Below is a small trained network, with its code and all its weights. Each question gives an input and a class and asks what happens when units are switched off, that is, made to give their printed mean instead of their output.

import numpy as np


def w(rows, s, z=0):
    codes = np.array(rows[::2]) - 128.0
    scale = np.full(codes.shape[1], s)
    scale[-1] = z or s
    return codes * scale


def norm(h):
    return h / np.sqrt((h * h).mean(-1, keepdims=True) + 1e-5)


def f(y):
    return np.maximum(y, 0)


def log_softmax(a):
    a = a - a.max(-1, keepdims=True)
    return a - np.log(np.exp(a).sum(-1, keepdims=True))


def net(x, mask):
    res = np.array(x, float).reshape(1, 4) / 4 @ E
    u = 0
    for l in range(4):
        y = f(norm(res) @ A[l][:, :-1].T + A[l][:, -1])
        res = res + np.where(mask[u : u + 13], y, B[l][:, -1]) @ B[l][:, :-1]
        u += 13
    return log_softmax(norm(res)[-1] @ U[:, :-1].T + U[:, -1])


A, B = {}, {}
E = w([
[154,124,142,179,181,114,223],'x0',
[128,116,213,156,2,96,164],'x1',
[194,97,70,101,103,147,155],'x2',
[169,2,165,145,150,136,97],'x3',
],0.01)
A[0] = w([
[185,105,113,118,108,169,142,71],'0.n0',
[43,148,199,103,177,108,121,11],'0.n1',
[100,254,141,99,101,160,121,53],'0.n2',
[192,128,31,71,123,136,148,122],'0.n3',
[124,205,107,123,120,131,162,1],'0.n4',
[136,154,142,122,194,117,167,154],'0.n5',
[86,68,181,148,176,63,81,126],'0.n6',
[133,95,129,161,176,91,218,84],'0.n7',
[66,122,110,49,82,171,50,58],'0.n8',
[120,146,136,173,166,161,209,43],'0.n9',
[219,141,98,116,55,148,161,101],'0.n10',
[43,137,206,198,118,47,106,131],'0.n11',
[48,134,135,113,216,127,92,79],'0.n12',
],0.013,0.0092)
B[0] = w([
[108,138,186,59,123,175,148,154],'0.n0',
[133,242,217,49,138,231,165,160],'0.n1',
[53,54,178,33,168,130,119,199],'0.n2',
[141,182,157,101,151,198,123,225],'0.n3',
[19,7,205,9,190,126,132,149],'0.n4',
[172,122,121,180,167,138,87,200],'0.n5',
[41,83,202,41,164,171,122,233],'0.n6',
[166,109,197,90,112,56,77,194],'0.n7',
[236,123,155,88,100,5,37,214],'0.n8',
[183,118,219,112,143,30,101,163],'0.n9',
[134,200,211,72,88,197,174,189],'0.n10',
[156,193,205,117,68,177,148,254],'0.n11',
[207,181,113,199,140,215,100,211],'0.n12',
],0.012,0.0085)
A[1] = w([
[65,115,90,211,125,127,192,35],'1.n0',
[104,121,173,94,116,157,155,138],'1.n1',
[128,103,130,111,158,135,112,132],'1.n2',
[112,158,149,138,100,115,149,123],'1.n3',
[98,129,119,139,86,94,153,139],'1.n4',
[96,79,141,121,135,128,133,131],'1.n5',
[122,153,73,154,177,121,107,115],'1.n6',
[56,182,25,214,108,86,168,44],'1.n7',
[162,111,109,101,120,143,167,114],'1.n8',
[130,136,146,150,166,89,179,128],'1.n9',
[90,56,24,182,178,129,206,39],'1.n10',
[39,225,17,232,29,49,251,2],'1.n11',
[78,180,130,120,159,90,141,113],'1.n12',
],0.03,0.026)
B[1] = w([
[91,45,98,174,99,158,146,128],'1.n0',
[88,130,93,147,145,112,119,252],'1.n1',
[128,127,88,141,134,114,144,176],'1.n2',
[127,112,112,149,107,133,141,158],'1.n3',
[135,64,111,136,105,154,118,134],'1.n4',
[112,105,110,111,157,108,122,153],'1.n5',
[171,80,94,156,97,143,144,141],'1.n6',
[69,20,90,97,148,113,79,128],'1.n7',
[103,126,163,110,137,158,95,140],'1.n8',
[144,109,119,60,98,115,65,141],'1.n9',
[45,33,72,190,230,76,226,128],'1.n10',
[226,36,232,26,47,236,2,128],'1.n11',
[114,105,90,78,143,141,106,137],'1.n12',
],0.03,0.022)
A[2] = w([
[92,124,235,86,93,159,139,2],'2.n0',
[94,171,175,69,142,219,173,62],'2.n1',
[104,146,79,139,139,94,148,121],'2.n2',
[104,55,112,247,43,127,185,96],'2.n3',
[189,158,181,156,114,87,122,32],'2.n4',
[174,181,47,135,65,114,80,72],'2.n5',
[108,191,211,102,148,197,219,159],'2.n6',
[152,153,185,106,112,33,61,80],'2.n7',
[74,240,57,210,129,51,139,110],'2.n8',
[176,126,165,208,149,181,92,176],'2.n9',
[171,112,189,70,109,77,97,90],'2.n10',
[153,212,189,78,181,215,180,25],'2.n11',
[191,205,107,107,125,229,163,169],'2.n12',
],0.015,0.0071)
B[2] = w([
[89,154,131,87,96,182,59,191],'2.n0',
[19,99,161,148,178,197,98,213],'2.n1',
[128,96,120,119,164,90,199,173],'2.n2',
[234,59,81,155,95,217,125,194],'2.n3',
[178,144,193,114,69,78,178,144],'2.n4',
[160,97,188,113,110,67,192,190],'2.n5',
[52,201,226,119,98,156,89,209],'2.n6',
[213,167,210,139,87,54,196,255],'2.n7',
[219,142,200,139,157,127,247,182],'2.n8',
[150,161,172,142,45,196,138,211],'2.n9',
[175,147,181,96,74,63,134,228],'2.n10',
[34,196,230,88,114,160,78,196],'2.n11',
[70,82,158,179,86,186,150,237],'2.n12',
],0.015,0.007)
A[3] = w([
[97,180,75,99,145,118,151,128],'3.n0',
[167,172,122,93,74,69,150,114],'3.n1',
[77,87,95,150,172,96,109,84],'3.n2',
[161,237,129,143,92,108,134,49],'3.n3',
[82,130,128,96,79,107,147,79],'3.n4',
[105,184,86,150,171,75,153,100],'3.n5',
[148,186,143,139,115,41,158,102],'3.n6',
[102,210,123,129,104,140,118,90],'3.n7',
[96,119,96,174,63,119,169,140],'3.n8',
[134,204,127,193,105,94,194,127],'3.n9',
[156,250,47,136,115,155,105,4],'3.n10',
[127,119,58,107,84,99,160,92],'3.n11',
[170,216,72,134,124,132,105,18],'3.n12',
],0.021,0.025)
B[3] = w([
[157,82,124,125,175,118,147,194],'3.n0',
[164,128,172,119,170,58,129,254],'3.n1',
[105,98,100,90,192,94,180,215],'3.n2',
[216,30,195,104,164,153,165,148],'3.n3',
[170,77,115,90,171,112,101,149],'3.n4',
[149,136,160,126,203,146,219,163],'3.n5',
[170,177,192,121,181,114,149,228],'3.n6',
[72,131,105,131,107,198,123,175],'3.n7',
[207,123,117,151,116,172,89,209],'3.n8',
[157,152,177,128,179,161,158,171],'3.n9',
[117,163,236,30,250,123,84,128],'3.n10',
[153,86,93,120,179,145,155,137],'3.n11',
[202,52,123,172,182,199,159,128],'3.n12',
],0.022,0.0072)
U = w([
[191,108,184,67,124,72,62,127],'0',
[95,56,60,98,185,124,130,143],'1',
[82,138,165,109,139,190,62,124],'2',
[196,96,76,187,104,169,109,131],'3',
[135,154,152,149,158,130,171,188],'4',
[64,210,27,247,17,5,179,5],'5',
[74,242,17,249,28,12,178,5],'6',
[71,241,15,246,16,10,197,5],'7',
],0.027)

Each question gives the input, the list of numbers given to net, and the class t.
The units are the neurons (one row each of A and B). Each row of codes is followed by its name. A weight is (code - 128) times the scale printed after its matrix; where a second scale follows, it is the last column's (A, B and U).
mask holds one flag per neuron, layer by layer. A switched-off neuron (its flag False) gives its mean, the last column of its row in B, instead of its output. The means were averaged over made-up inputs and are rounded, as every weight is.
A unit's drop is (log p(t) with every unit on - log p(t) with that unit switched off) / (log p(t) with every unit on - log p(t) with every unit switched off).
The circuit of an input: a set's keep is (log p(t) with only the set's units on - log p(t) with every unit switched off) / (log p(t) with every unit on - log p(t) with every unit switched off). Starting from the 12 units with the biggest drops (on a tie, the unit counted first), units are removed one at a time, each time the one whose removal leaves the highest keep (on an exact tie, the one counted first), for as long as the keep stays at least 0.8.
units of the circuit, in order: the units of the circuit, biggest drop first
top k neurons: the k neurons with the biggest drops, biggest first
top k neurons in layer l: the k neurons of layer l with the biggest drops, biggest first
drop when u is switched off: that unit's drop, to one decimal
input [8,3,-3,-8], class 0: units of the circuit, in order : (1.n9)
input [0,5,5,-4], class 2: units of the circuit, in order : (0.n10 2.n1)
input [7,-3,7,-3], class 0: units of the circuit, in order : (0.n9 1.n9)
input [-1,2,2,0], class 4: top 2 neurons : (1.n1 2.n8)
input [3,8,-8,-1], class 2: top 2 neurons : (0.n11 0.n1)
input [5,-1,5,-1], class 0: top 4 neurons : (0.n9 0.n7 0.n11 0.n12)
input [7,-4,5,-7], class 0: top 4 neurons : (0.n9 1.n9 0.n6 0.n5)
input [-2,-1,4,3], class 2: top 3 neurons : (0.n3 0.n10 0.n2)
input [-6,-7,0,-1], class 3: top 2 neurons : (0.n12 1.n6)
input [-3,8,4,8], class 1: top 2 neurons in layer 1 : (1.n5 1.n1)
input [3,-8,-3,-7], class 3: top 2 neurons : (1.n6 0.n12)
input [7,7,-4,-1], class 0: top 2 neurons in layer 1 : (1.n9 1.n2)
input [7,4,-7,8], class 1: top 2 neurons in layer 0 : (0.n6 0.n8)
input [2,-8,-4,-8], class 1: units of the circuit, in order : (1.n12)
input [-5,-7,1,-7], class 1: top 2 neurons : (0.n2 0.n4)
input [-1,2,7,8], class 1: top 2 neurons : (1.n1 0.n11)
input [-3,0,-8,-6], class 2: top 2 neurons : (0.n1 0.n11)
input [-7,4,-4,8], class 1: top 4 neurons : (0.n6 1.n1 0.n7 1.n5)
input [-4,-4,-7,-7], class 1: top 3 neurons : (0.n2 1.n12 0.n3)
input [-5,8,0,-3], class 3: top neuron in layer 1 : (1.n4)
input [0,-6,-7,2], class 2: top 2 neurons in layer 0 : (0.n12 0.n1)
input [-5,0,-7,6], class 2: top 2 neurons in layer 0 : (0.n11 0.n6)
input [0,8,4,7], class 3: top 2 neurons in layer 0 : (0.n2 0.n10)
input [-4,0,1,-6], class 1: drop when 0.n2 is switched off : 0.8
